Here is a tiny trained network, its code and every weight. The questions are about switching its units off for an input and a class, where a switched-off unit gives its printed mean instead of its output.

import numpy as np


def w(rows, s, z=0):
    codes = np.array(rows[::2]) - 128.0
    scale = np.full(codes.shape[1], s)
    scale[-1] = z or s
    return codes * scale


def norm(h):
    return h / np.sqrt((h * h).mean(-1, keepdims=True) + 1e-5)


def f(y):
    return y / 2 * (1 + np.tanh(0.7978845608 * (y + 0.044715 * y**3)))


def log_softmax(a):
    a = a - a.max(-1, keepdims=True)
    return a - np.log(np.exp(a).sum(-1, keepdims=True))


def net(x, mask):
    res = np.array(x, float).reshape(1, 4) / 4 @ E
    u = 0
    for l in range(2):
        y = f(norm(res) @ A[l][:, :-1].T + A[l][:, -1])
        res = res + np.where(mask[u : u + 8], y, B[l][:, -1]) @ B[l][:, :-1]
        u += 8
    return log_softmax(norm(res)[-1] @ U[:, :-1].T + U[:, -1])


A, B = {}, {}
E = w([
[195,232,41,92,145,22],'x0',
[144,144,138,42,149,250],'x1',
[88,104,86,253,224,122],'x2',
[249,170,166,36,158,82],'x3',
],0.0043)
A[0] = w([
[137,98,127,23,47,130,62],'0.n0',
[110,162,43,97,143,157,73],'0.n1',
[202,195,137,101,133,66,140],'0.n2',
[121,129,124,76,42,129,2],'0.n3',
[131,176,96,99,151,200,33],'0.n4',
[82,75,171,166,140,198,9],'0.n5',
[136,181,63,152,145,1,114],'0.n6',
[140,179,126,90,168,161,138],'0.n7',
],0.0093,0.0034)
B[0] = w([
[140,213,209,163,156,166,212],'0.n0',
[136,81,77,173,157,219,157],'0.n1',
[123,45,99,2,175,129,233],'0.n2',
[29,191,147,128,114,120,155],'0.n3',
[151,131,68,203,146,161,158],'0.n4',
[76,71,112,52,94,114,192],'0.n5',
[103,187,60,70,109,60,254],'0.n6',
[148,105,70,154,86,174,175],'0.n7',
],0.0084,0.0062)
A[1] = w([
[88,178,206,143,95,74,123],'1.n0',
[171,78,208,72,162,67,46],'1.n1',
[39,252,210,175,57,155,52],'1.n2',
[181,188,150,119,190,171,87],'1.n3',
[115,197,43,108,99,140,165],'1.n4',
[94,171,62,234,103,15,3],'1.n5',
[99,72,136,27,163,174,128],'1.n6',
[60,2,194,162,164,137,86],'1.n7',
],0.0081,0.0047)
B[1] = w([
[84,216,103,164,192,222,158],'1.n0',
[199,92,99,176,164,147,139],'1.n1',
[88,249,146,98,196,133,193],'1.n2',
[172,117,147,105,77,153,156],'1.n3',
[97,106,163,151,173,150,240],'1.n4',
[162,98,190,255,214,77,180],'1.n5',
[111,131,159,230,55,71,255],'1.n6',
[96,137,128,107,56,106,210],'1.n7',
],0.0092,0.0049)
U = w([
[96,236,201,131,145,195,250],'0',
[54,81,162,173,18,130,202],'1',
[240,142,192,64,57,201,21],'2',
[108,127,142,236,218,62,98],'3',
[247,52,142,141,112,87,8],'4',
[162,96,37,175,165,246,77],'5',
[146,140,34,14,171,59,216],'6',
],0.015,0.0026)

Each question gives the input, the list of numbers given to net, and the class t.
The units are the neurons (one row each of A and B). Each row of codes is followed by its name. A weight is (code - 128) times the scale printed after its matrix; where a second scale follows, it is the last column's (A, B and U).
mask holds one flag per neuron, layer by layer. A switched-off neuron (its flag False) gives its mean, the last column of its row in B, instead of its output. The means were averaged over made-up inputs and are rounded, as every weight is.
A unit's drop is (log p(t) with every unit on - log p(t) with that unit switched off) / (log p(t) with every unit on - log p(t) with every unit switched off).
The circuit of an input: a set's keep is (log p(t) with only the set's units on - log p(t) with every unit switched off) / (log p(t) with every unit on - log p(t) with every unit switched off). Starting from the 12 units with the biggest drops (on a tie, the unit counted first), units are removed one at a time, each time the one whose removal leaves the highest keep (on an exact tie, the one counted first), for as long as the keep stays at least 0.8.
units of the circuit, in order: the units of the circuit, biggest drop first
top k neurons: the k neurons with the biggest drops, biggest first
top k neurons in layer l: the k neurons of layer l with the biggest drops, biggest first
input [6,6,-1,1], class 5: units of the circuit, in order	[0.n1 0.n7]
input [-6,-8,-5,-2], class 0: top 2 neurons	[0.n2 1.n0]
input [4,-6,-4,-8], class 3: units of the circuit, in order	[1.n5]
input [6,7,-2,3], class 2: units of the circuit, in order	[0.n6 1.n3]
input [-7,-5,-5,8], class 0: top 2 neurons in layer 0	[0.n0 0.n3]
input [-2,5,2,4], class 5: top 2 neurons	[0.n7 0.n4]
input [1,-1,-5,2], class 0: top 3 neurons in layer 0	[0.n0 0.n3 0.n1]
input [1,5,-2,-4], class 5: top 2 neurons	[0.n4 0.n1]
input [-2,-7,-6,7], class 4: top 3 neurons	[0.n2 1.n1 1.n6]
input [3,6,-8,0], class 0: top 2 neurons	[0.n0 0.n3]
input [5,-3,-7,-6], class 0: top 2 neurons	[0.n0 0.n3]
input [4,2,-5,5], class 2: top 3 neurons	[0.n0 0.n6 1.n6]
input [-5,3,-1,2], class 1: top 2 neurons in layer 0	[0.n5 0.n6]
input [8,-2,6,-1], class 6: top 2 neurons	[0.n6 0.n2]
input [-1,-6,-6,8], class 4: top 4 neurons	[0.n2 1.n1 1.n6 1.n2]
input [4,4,8,-1], class 5: units of the circuit, in order	[0.n1]
input [5,-7,8,5], class 6: top 2 neurons	[0.n2 0.n6]
input [0,5,2,4], class 5: top 2 neurons	[0.n7 0.n4]
input [1,2,1,3], class 4: top 2 neurons	[0.n2 1.n6]
input [0,3,1,5], class 4: top 2 neurons	[0.n2 1.n6]
input [3,-2,-8,-3], class 0: top neuron in layer 0	[0.n0]
